Below are the code and all the weights of a small trained network. Each question names an input and a class and asks about switching units off, where a switched-off unit gives its printed mean instead of its output.

import numpy as np


def w(rows, s, z=0):
    codes = np.array(rows[::2]) - 128.0
    scale = np.full(codes.shape[1], s)
    scale[-1] = z or s
    return codes * scale


def f(y):
    return y / 2 * (1 + np.tanh(0.7978845608 * (y + 0.044715 * y**3)))


def log_softmax(a):
    a = a - a.max(-1, keepdims=True)
    return a - np.log(np.exp(a).sum(-1, keepdims=True))


def net(x, mask):
    res = np.array(x, float).reshape(1, 4) / 4 @ E
    y = f(res @ A[0][:, :-1].T + A[0][:, -1])
    res = res + np.where(mask, y, B[0][:, -1]) @ B[0][:, :-1]
    return log_softmax(res[-1] @ U[:, :-1].T + U[:, -1])


A, B = {}, {}
E = w([
[91,140,214,189,166,49,64],'x0',
[38,145,182,69,25,148,70],'x1',
[180,196,231,149,193,230,185],'x2',
[182,1,174,152,97,183,37],'x3',
],0.0094)
A[0] = w([
[122,154,156,124,111,196,158,251],'neuron 0',
[118,98,99,148,130,90,84,135],'neuron 1',
[137,109,130,120,127,204,140,248],'neuron 2',
[147,176,91,140,170,104,173,226],'neuron 3',
[121,86,132,155,150,80,63,174],'neuron 4',
[110,153,103,110,124,91,133,252],'neuron 5',
[187,81,156,177,177,161,94,149],'neuron 6',
[109,207,211,120,129,117,112,198],'neuron 7',
[123,127,124,139,137,9,112,236],'neuron 8',
[122,128,124,117,127,115,192,124],'neuron 9',
[134,92,125,92,77,163,108,156],'neuron 10',
[92,150,127,89,24,169,95,179],'neuron 11',
[120,123,107,137,158,41,109,208],'neuron 12',
[162,131,155,159,173,85,122,183],'neuron 13',
[165,175,92,114,130,136,195,190],'neuron 14',
[106,152,78,136,157,157,176,196],'neuron 15',
[145,112,129,132,115,79,84,149],'neuron 16',
[146,118,121,133,118,60,110,197],'neuron 17',
[141,129,171,161,151,142,117,126],'neuron 18',
],0.015,0.004)
B[0] = w([
[128,212,118,88,157,146,137,218],'neuron 0',
[115,158,178,158,105,102,119,183],'neuron 1',
[222,148,113,114,121,143,104,214],'neuron 2',
[122,62,114,96,93,106,204,222],'neuron 3',
[128,117,213,167,119,129,86,205],'neuron 4',
[87,102,90,148,109,107,126,188],'neuron 5',
[173,54,90,174,194,213,116,225],'neuron 6',
[45,253,92,170,148,164,187,226],'neuron 7',
[89,95,153,200,68,101,191,216],'neuron 8',
[133,125,107,95,94,117,142,165],'neuron 9',
[162,143,90,138,102,74,59,209],'neuron 10',
[87,115,64,96,144,35,20,254],'neuron 11',
[113,54,145,162,74,128,173,197],'neuron 12',
[80,77,163,78,150,155,107,188],'neuron 13',
[183,146,167,72,93,105,186,225],'neuron 14',
[168,126,128,76,93,115,179,204],'neuron 15',
[125,126,186,151,121,113,99,176],'neuron 16',
[105,104,164,146,88,121,113,178],'neuron 17',
[123,111,120,116,160,170,179,176],'neuron 18',
],0.021,0.014)
U = w([
[73,120,250,209,107,104,108,162],'0',
[103,96,147,135,75,83,182,108],'1',
[183,150,147,60,113,118,159,174],'2',
[114,137,81,115,115,59,73,225],'3',
[135,101,148,127,186,170,130,48],'4',
[75,196,131,137,146,131,150,7],'5',
[192,132,103,177,136,141,93,89],'6',
],0.012,0.0011)

Each question gives the input, the list of numbers given to net, and the class t.
The units are the neurons (one row each of A and B). Each row of codes is followed by its name. A weight is (code - 128) times the scale printed after its matrix; where a second scale follows, it is the last column's (A, B and U).
mask holds one flag per neuron, in row order. A switched-off neuron (its flag False) gives its mean, the last column of its row in B, instead of its output. The means were averaged over made-up inputs and are rounded, as every weight is.
A unit's drop is (log p(t) with every unit on - log p(t) with that unit switched off) / (log p(t) with every unit on - log p(t) with every unit switched off).
The circuit of an input: a set's keep is (log p(t) with only the set's units on - log p(t) with every unit switched off) / (log p(t) with every unit on - log p(t) with every unit switched off). Starting from the 12 units with the biggest drops (on a tie, the unit counted first), units are removed one at a time, each time the one whose removal leaves the highest keep (on an exact tie, the one counted first), for as long as the keep stays at least 0.8.
units of the circuit, in order: the units of the circuit, biggest drop first
top k neurons: the k neurons with the biggest drops, biggest first
drop when u is switched off: that unit's drop, to one decimal
input [-3,-1,-1,1], class 2: units of the circuit, in order	[neuron 11; neuron 8]
input [6,2,4,4], class 4: units of the circuit, in order	[neuron 6]
input [-5,-7,-6,8], class 6: top 2 neurons	[neuron 6; neuron 8]
input [-6,-8,-2,-4], class 2: top 2 neurons	[neuron 14; neuron 15]
input [-2,5,-7,5], class 3: top 2 neurons	[neuron 11; neuron 10]
input [2,7,-3,-7], class 3: top 3 neurons	[neuron 11; neuron 3; neuron 14]
input [0,1,5,-4], class 2: top 3 neurons	[neuron 14; neuron 15; neuron 3]
input [0,0,6,2], class 4: drop when neuron 6 is switched off	0.2
input [8,5,7,2], class 5: drop when neuron 7 is switched off	0.8
input [6,2,4,-5], class 5: drop when neuron 7 is switched off	0.7
